Two labels a row
-.08	.07	.09	.06	-.15	.38	-.08	.12	-.03	.02	-.04	-.04	.26	.01	-.13	-.17	-.07	.13	-.14	.01	.00	-.01	-.16	-.01	.18	-.07	.03	.10	.09	-.18	.18	.17	-.38	.00	.01	-.21	.04	-.46	.08	.30	-.11 => C/j481
.08	-.07	-.08	.03	.04	.14	-.29	.14	.05	-.17	.01	.15	.07	.19	.13	-.11	-.10	.17	-.10	-.25	.08	.19	-.31	.05	.28	-.05	-.10	-.26	.22	.04	.08	.20	-.15	-.10	-.01	-.01	.20	-.09	-.11	.11	-.10 => C/J905
-.22	-.07	.03	-.03	-.03	.23	-.59	.10	.07	-.13	.20	.12	.15	.41	.20	-.20	-.25	.19	-.10	-.22	.11	-.15	-.14	.14	.42	-.13	-.19	-.30	.09	.17	-.04	.21	-.09	-.11	-.05	-.08	.24	-.11	-.09	.21	-.21 => C/J905
.27	-.19	.09	.06	.02	.40	-.22	.20	.51	-.26	-.18	-.04	.14	.04	.17	-.33	.08	.28	-.12	.02	-.11	-.29	-.45	.17	.47	-.26	-.02	.20	.17	-.14	.14	.12	-.19	.10	-.01	-.08	.27	-.42	.07	.21	-.06 => K/j481
.26	-.29	-.01	.24	.11	.34	-.33	.32	.15	-.46	-.19	.19	.19	.24	.23	-.39	.07	.27	-.06	-.15	-.01	.41	-.36	.18	.24	-.24	.03	-.14	.41	-.06	.02	.31	-.31	-.03	-.06	-.05	.44	-.64	.02	.25	-.13 => K/J905
-.19	-.06	-.05	.21	.11	.05	-.34	.21	-.09	-.05	.08	.18	.10	.29	.10	-.03	-.09	.08	-.16	-.05	-.01	-.04	-.01	.13	.20	.00	-.04	-.19	.18	.09	.05	.07	-.14	-.07	-.08	-.01	.21	-.24	-.13	.11	-.14 => C/J905
.04	-.10	-.12	.24	.00	.16	-.25	.12	-.12	-.19	-.06	.10	.17	.20	.04	-.13	.03	.08	-.05	-.14	.03	.22	-.06	.06	.13	-.08	.04	-.08	.38	-.03	.07	.19	-.28	-.01	-.03	-.01	.29	-.44	-.02	.28	-.18 => C/J905
.24	.01	.25	-.22	-.09	.36	-.27	.02	.24	-.16	-.08	.02	.12	.06	.19	-.15	.04	.22	-.17	-.11	.00	.04	-.48	.04	.26	-.16	-.12	-.13	.06	-.19	-.02	.18	-.07	-.01	-.01	-.15	.21	-.29	.12	.22	-.09 => K/j275
-.19	.04	.10	-.27	-.12	.18	-.57	-.01	.17	-.05	-.07	.09	.05	.49	.31	-.19	-.23	.11	-.06	-.22	.16	-.22	-.28	.20	.46	-.16	-.29	-.30	-.05	.22	.01	.01	.27	.00	-.17	-.15	.15	.28	-.14	.01	-.34 => C/J905
.24	.06	.27	-.16	.03	.27	-.30	.14	.05	-.04	-.06	.03	.23	-.11	.18	-.20	.00	.19	-.23	.01	-.03	.15	-.54	.00	.17	-.15	.09	-.17	.11	-.13	.03	.25	-.31	-.07	-.03	-.29	.08	-.24	.09	.32	.12 => C/j481
-.01	-.02	.03	-.10	-.28	.34	-.24	.22	.36	-.18	-.15	-.03	.14	.28	.23	-.14	-.02	.12	-.09	-.05	.00	-.07	-.11	.15	.30	-.15	-.15	.03	-.02	-.08	-.01	.17	-.13	.13	-.02	-.02	.16	-.16	.01	.27	-.14 => K/j481
-.05	-.27	-.20	.43	.01	.24	-.28	.25	.11	-.33	-.02	.15	.09	.24	.07	-.28	-.02	.11	.02	-.10	-.13	.24	-.05	.15	.08	-.14	.09	-.02	.36	-.04	.10	.18	-.38	.02	-.01	.15	.42	-.54	.01	.34	-.31 => K/J905
-.13	-.07	.03	.03	.01	.14	-.59	.15	-.01	-.16	-.12	.11	.16	.33	.23	-.32	-.16	.18	-.14	-.09	.03	-.09	-.25	.18	.37	-.15	-.15	-.20	.11	.12	.07	.03	-.18	-.04	-.12	-.02	.21	-.20	-.08	.17	-.19 => C/J905
.03	.11	.15	.09	-.06	.30	-.29	.21	-.18	-.09	-.05	.04	.25	.05	.12	-.18	-.13	.18	-.10	-.07	-.01	.04	-.38	-.03	.25	-.13	-.01	-.10	.09	-.12	.02	.38	-.48	-.02	.36	-.22	.16	-.53	.04	.42	-.07 => C/j481
.08	.01	.18	-.14	-.09	.23	-.35	.00	.16	-.19	-.08	-.06	.14	.24	.20	-.17	-.08	.05	-.13	-.22	.07	.00	-.23	.04	.25	-.19	-.24	-.15	.06	-.10	.03	.12	-.11	.08	-.07	.02	.20	-.28	.08	.18	-.21 => K/j275
.15	-.14	.03	-.07	.06	.25	-.40	.17	.22	-.29	-.04	-.19	.15	.22	.20	-.27	-.18	.15	-.13	-.14	-.05	-.08	-.43	.07	.21	-.13	-.16	-.19	.20	.06	.04	.01	.03	-.38	-.04	-.01	.38	-.06	-.02	.01	-.03 => K/J905
.04	.18	.21	-.29	.00	.17	-.23	-.05	.47	-.06	.02	.10	.02	.11	.11	-.02	.17	.15	-.17	-.20	.16	.03	-.41	-.07	.25	-.19	-.15	-.22	-.10	-.07	.00	.10	.06	-.01	-.03	-.06	.07	-.24	.00	.19	-.08 => K/j275
.11	-.06	.11	.03	-.01	.39	-.35	.11	.26	-.24	-.17	.04	.17	.10	.19	-.27	-.04	.22	-.09	-.06	-.07	-.08	-.35	.10	.32	-.17	-.09	-.02	.12	-.17	.10	.19	-.48	.05	-.01	-.17	.24	-.40	-.01	.39	-.14 => K/j481
